Below is a small trained network, with its code and all its weights. Each question gives an input and a class and asks what happens when units are switched off, that is, made to give their printed mean instead of their output.

import numpy as np


def w(rows, s, z=0):
    codes = np.array(rows[::2]) - 128.0
    scale = np.full(codes.shape[1], s)
    scale[-1] = z or s
    return codes * scale


def f(y):
    return y / 2 * (1 + np.tanh(0.7978845608 * (y + 0.044715 * y**3)))


def log_softmax(a):
    a = a - a.max(-1, keepdims=True)
    return a - np.log(np.exp(a).sum(-1, keepdims=True))


def net(x, mask):
    res = np.array(x, float).reshape(1, 3) / 4 @ E
    y = f(res @ A[0][:, :-1].T + A[0][:, -1])
    res = res + np.where(mask, y, B[0][:, -1]) @ B[0][:, :-1]
    return log_softmax(res[-1] @ U[:, :-1].T + U[:, -1])


A, B = {}, {}
E = w([
[96,181,114,254,184,156],'x0',
[52,198,17,88,47,152],'x1',
[70,198,174,66,191,28],'x2',
],0.01)
A[0] = w([
[147,175,138,234,209,159,66],'n1',
[170,76,189,35,89,117,56],'n2',
[27,214,2,83,27,160,113],'n3',
[232,51,81,175,82,206,31],'n4',
[188,105,121,52,88,104,90],'n5',
[66,187,56,155,129,154,155],'n6',
[93,169,107,197,201,116,45],'n7',
[147,28,173,55,86,88,43],'n8',
[118,191,226,83,234,65,107],'n9',
[93,195,185,59,200,85,8],'n10',
[67,185,142,83,182,39,90],'n11',
[185,43,96,153,65,228,56],'n12',
[81,154,147,218,193,149,39],'n13',
[208,54,239,152,227,131,99],'n14',
[176,52,100,181,121,215,45],'n15',
[102,173,168,239,185,151,50],'n16',
[216,58,205,153,201,82,73],'n17',
[179,71,182,185,188,92,185],'n18',
[173,69,131,164,82,211,45],'n19',
[87,180,186,86,219,49,19],'n20',
[168,68,217,157,197,111,69],'n21',
[174,72,180,39,96,87,40],'n22',
[167,82,124,41,75,94,112],'n23',
[227,39,141,186,118,206,76],'n24',
],0.0086,0.0011)
B[0] = w([
[190,31,18,247,91,41,190],'n1',
[192,59,54,234,103,38,177],'n2',
[250,242,212,11,2,228,248],'n3',
[21,46,151,83,210,159,214],'n4',
[177,106,65,190,60,45,167],'n5',
[198,163,128,153,42,123,179],'n6',
[162,73,67,203,122,64,169],'n7',
[191,61,46,221,118,35,178],'n8',
[10,60,194,61,219,170,194],'n9',
[27,73,125,94,208,147,175],'n10',
[36,84,142,73,217,163,180],'n11',
[45,46,125,68,230,161,213],'n12',
[185,70,39,217,94,38,177],'n13',
[246,235,184,36,29,220,217],'n14',
[30,62,155,110,200,133,196],'n15',
[209,60,20,228,101,16,187],'n16',
[219,218,196,53,38,223,202],'n17',
[211,199,152,97,54,154,191],'n18',
[32,66,124,98,206,168,189],'n19',
[23,56,184,74,231,166,185],'n20',
[222,208,180,87,46,194,191],'n21',
[185,40,47,225,110,23,176],'n22',
[182,108,52,215,96,31,178],'n23',
[66,139,188,51,215,171,209],'n24',
],0.0073,0.015)
U = w([
[232,225,192,29,22,231,253],'0',
[1,30,162,60,242,173,39],'1',
[212,31,17,252,80,18,5],'2',
],0.0092,0.0028)

Each question gives the input, the list of numbers given to net, and the class t.
The units are the neurons (one row each of A and B). Each row of codes is followed by its name. A weight is (code - 128) times the scale printed after its matrix; where a second scale follows, it is the last column's (A, B and U).
mask holds one flag per neuron, in row order. A switched-off neuron (its flag False) gives its mean, the last column of its row in B, instead of its output. The means were averaged over made-up inputs and are rounded, as every weight is.
A unit's drop is (log p(t) with every unit on - log p(t) with that unit switched off) / (log p(t) with every unit on - log p(t) with every unit switched off).
unit that matters most: the unit with the biggest drop
k most important neurons: the k neurons with the biggest drops, biggest first
drop when u is switched off: that unit's drop, to one decimal
input [-3,4,5], class 1: unit that matters most -> n14
input [-1,-7,6], class 0: 3 most important neurons -> n14, n17, n21
input [-7,3,-6], class 2: 2 most important neurons -> n23, n5
input [-6,-4,-6], class 1: 2 most important neurons -> n24, n4
input [-6,-2,-5], class 2: 3 most important neurons -> n8, n2, n22
input [8,-6,0], class 2: 4 most important neurons -> n1, n16, n13, n3
input [0,5,6], class 1: 4 most important neurons -> n11, n14, n10, n20
input [-8,7,-3], class 2: 2 most important neurons -> n23, n14
input [8,-8,-2], class 0: 2 most important neurons -> n14, n17
input [-8,-6,-2], class 2: 2 most important neurons -> n22, n8
input [0,-5,5], class 0: drop when n14 is switched off -> 5.0
input [-7,6,7], class 1: drop when n1 is switched off -> 0.5
input [7,-8,-6], class 0: drop when n14 is switched off -> 4.4
input [5,-8,6], class 0: most important neuron -> n14
